X =
[[134 129 117 117 132 117 124 132 124 121 131 115 121 124 122]
 [136 143 116 116 133 117 121 124 122 121 142 130 119 123 119]
 [127 120 120 120 127 120 122 122 126 121 142 126 112 126 117]
 [136 131 123 123 132 143 129 124 116 134 126 123 123 135 126]
 [134 154 132 132 127 122 128 132 134 134 118 114 124 128 126]
 [125 126 130 130 133 139 121 121 120 133 123 125 119 128 117]
 [123 140 132 132 129 143 115 124 127 134 127 120 119 133 118]
 [126 111 132 132 130 139 116 121 129 129 130 122 120 126 122]
 [131 130 122 122 130 117 115 127 124 125 132 116 124 126 124]
 [133 133 126 126 129 141 128 126 119 132 119 128 119 134 124]
 [130 123 122 122 130 142 123 128 116 131 118 130 116 135 126]
 [123 113 128 128 131 142 119 127 124 130 122 126 123 134 122]
 [133 121 116 116 128 119 127 122 123 125 141 129 112 123 117]
 [125 125 126 126 133 137 121 125 133 128 128 125 121 131 118]
 [136 117 132 132 129 124 129 132 134 131 120 114 117 123 125]]
Indices start at 0.
row 0 col 0	134
row 14 col 8	134
row 3 col 10	126
row 0 col 9	121
row 6 col 5	143
row 12 col 3	116
row 5 col 14	117
row 14 col 6	129
row 8 col 3	122
row 3 col 9	134
row 9 col 11	128
row 10 col 8	116
row 8 col 10	132
row 13 col 0	125
row 5 col 2	130
row 8 col 11	116
row 7 col 6	116
row 8 col 14	124
row 5 col 10	123
row 3 col 12	123
row 7 col 12	120
row 10 col 4	130
row 5 col 11	125
row 6 col 14	118
row 2 col 4	127
row 11 col 10	122
row 8 col 9	125
row 1 col 3	116
row 12 col 5	119
row 0 col 8	124
row 13 col 10	128
row 6 col 11	120
row 6 col 4	129
row 10 col 10	118
row 9 col 5	141
row 1 col 6	121
row 2 col 5	120

x =
122,117,132,141,111
147,137,106,120,135
146,137,107,121,136
x[0][0] = 122
x[0] = [122, 117, 132, 141, 111]
x[0][1] = 117
x[1][2] = 106

a =
array([[118, 119, 136, 134, 134],
       [119, 116, 138, 130, 133],
       [109, 128, 120, 131, 106],
       [118, 131, 125, 129, 128],
       [120, 115, 133, 132, 130],
       [120, 135, 124, 140, 138]])
a[0,0]: 118
a[:, 2]: [136, 138, 120, 125, 133, 124]
a[4,4]: 130
a[2,0]: 109
a[3,0]: 118
a[1,0]: 119
a[5,1]: 135
a[:, 4]: [134, 133, 106, 128, 130, 138]
a[:, 0]: [118, 119, 109, 118, 120, 120]
a[0,1]: 119
a[5,0]: 120
a[5,2]: 124
a[2,2]: 120
a[1]: [119, 116, 138, 130, 133]
a[0,3]: 134
a[1,2]: 138

grid = [[120, 120, 127, 135, 116, 121, 141, 108, 122, 147, 121], [111, 129, 120, 139, 115, 127, 133, 122, 129, 136, 127], [132, 147, 135, 126, 129, 137, 119, 129, 129, 122, 142], [133, 126, 121, 117, 129, 121, 129, 132, 126, 133, 123], [118, 122, 124, 151, 135, 144, 130, 142, 128, 115, 131], [125, 130, 135, 129, 123, 126, 120, 121, 130, 125, 133], [123, 144, 133, 128, 119, 131, 118, 123, 131, 126, 140], [120, 121, 129, 155, 137, 148, 130, 140, 126, 113, 133], [129, 158, 134, 114, 124, 129, 105, 136, 141, 116, 147], [132, 136, 138, 116, 131, 124, 110, 135, 142, 111, 135], [134, 126, 124, 113, 132, 118, 123, 141, 137, 124, 124], [151, 122, 140, 129, 139, 139, 145, 109, 104, 143, 126], [124, 127, 134, 129, 121, 123, 121, 121, 131, 127, 131], [124, 131, 133, 130, 121, 127, 123, 119, 128, 128, 132]]
grid[-14, -11]: 120
grid[0, 10]: 121
grid[13, 1]: 131
grid[:, 4]: [116, 115, 129, 129, 135, 123, 119, 137, 124, 131, 132, 139, 121, 121]
grid[:, -6]: [121, 127, 137, 121, 144, 126, 131, 148, 129, 124, 118, 139, 123, 127]
grid[-9, 1]: 130
grid[-3]: [151, 122, 140, 129, 139, 139, 145, 109, 104, 143, 126]
grid[5, -5]: 120
grid[3, 2]: 121
grid[-3, 10]: 126
grid[-8, -5]: 118
grid[7, 9]: 113
grid[-5, -10]: 136
grid[12]: [124, 127, 134, 129, 121, 123, 121, 121, 131, 127, 131]
grid[-11, 9]: 133
grid[1, -9]: 120
grid[-8, -4]: 123
grid[-1, -8]: 130
grid[-9, 5]: 126
grid[5, 0]: 125
grid[9, 5]: 124
grid[4, -11]: 118
grid[:, 9]: [147, 136, 122, 133, 115, 125, 126, 113, 116, 111, 124, 143, 127, 128]
grid[-11, -3]: 126
grid[:, 7]: [108, 122, 129, 132, 142, 121, 123, 140, 136, 135, 141, 109, 121, 119]
grid[10, 9]: 124
grid[-13, -8]: 139
grid[12, 2]: 134
grid[12, -6]: 123
grid[-9, -3]: 130
grid[:, -5]: [141, 133, 119, 129, 130, 120, 118, 130, 105, 110, 123, 145, 121, 123]
grid[10, -1]: 124
grid[8]: [129, 158, 134, 114, 124, 129, 105, 136, 141, 116, 147]
grid[-14]: [120, 120, 127, 135, 116, 121, 141, 108, 122, 147, 121]
grid[9, 8]: 142
grid[-12, -7]: 129
grid[0, 7]: 108

m = [105 127 134 129 125 113 128 138 128 134 142 118 143 124 141 121]
m[0]	105
m[-11]	113
m[-15]	127

B =
[[126 135 130 112 110 123 137 133 134 129 135 116]
 [133 134 142 116 130 127 119 129 128 131 139 131]
 [134 129 119 140 124 139 138 111 142 146 117 117]
 [123 124 120 122 149 127 132 141 122 115 121 127]
 [134 122 126 117 124 112 140 145 125 114 131 114]
 [131 125 114 142 128 141 152 116 146 141 114 113]
 [127 127 147 113 114 118 137 145 132 123 148 128]
 [119 116 132 138 136 134 141 143 134 123 125 135]
 [133 133 142 126 142 140 121 124 137 139 140 137]
 [105 134 121 116 127 135 134 131 119 128 114 140]
 [126 123 118 129 157 130 128 135 124 115 117 128]
 [131 124 122 123 141 122 131 139 121 115 122 124]
 [133 123 118 142 129 136 150 121 143 137 119 116]
 [132 136 130 116 146 142 128 126 141 131 137 121]]
Rows and columns are counted from 0.
(0, 0) -> 126
(13, 2) -> 130
(1, 7) -> 129
(5, 8) -> 146
(2, 6) -> 138
(6, 2) -> 147
(4, 10) -> 131
(2, 0) -> 134
(10, 0) -> 126
(1, 6) -> 119
(12, 9) -> 137
(2, 3) -> 140
(7, 11) -> 135
(4, 11) -> 114
(2, 9) -> 146
(13, 5) -> 142
(9, 8) -> 119
(9, 2) -> 121
(6, 11) -> 128
(11, 3) -> 123
(11, 4) -> 141
(0, 4) -> 110
(0, 10) -> 135
(5, 4) -> 128
(7, 7) -> 143
(12, 6) -> 150
(8, 9) -> 139
(10, 3) -> 129
(1, 8) -> 128
(3, 8) -> 122
(2, 1) -> 129
(3, 1) -> 124
(3, 6) -> 132
(10, 8) -> 124
(6, 3) -> 113

W =
[[113 143 146 136 141 135 139 136 130 131]
 [132 111 141 125 137 137 112 143 144 118]
 [140 115 114 109 123 122 122 110 126 113]
 [133 122 110 148 145 141 143 144 120 136]
 [119 113 133 152 118 128 138 114 109 115]
 [142 142 114 138 140 108 117 133 140 145]
 [127 124 147 113 112 105 117 116 127 130]
 [124 142 113 106 110 137 147 129 118 143]]
Rows and columns are counted from 0.
(0, 0) -> 113
(4, 5) -> 128
(2, 1) -> 115
(2, 3) -> 109
(7, 6) -> 147
(1, 7) -> 143
(5, 8) -> 140
(3, 7) -> 144
(2, 2) -> 114
(7, 4) -> 110
(4, 0) -> 119
(6, 7) -> 116
(4, 1) -> 113
(3, 1) -> 122
(2, 7) -> 110
(6, 5) -> 105
(6, 0) -> 127
(0, 6) -> 139
(2, 4) -> 123
(7, 0) -> 124
(2, 9) -> 113
(0, 7) -> 136
(4, 3) -> 152
(2, 0) -> 140
(1, 6) -> 112
(6, 9) -> 130
(5, 7) -> 133
(1, 0) -> 132
(5, 6) -> 117
(2, 5) -> 122
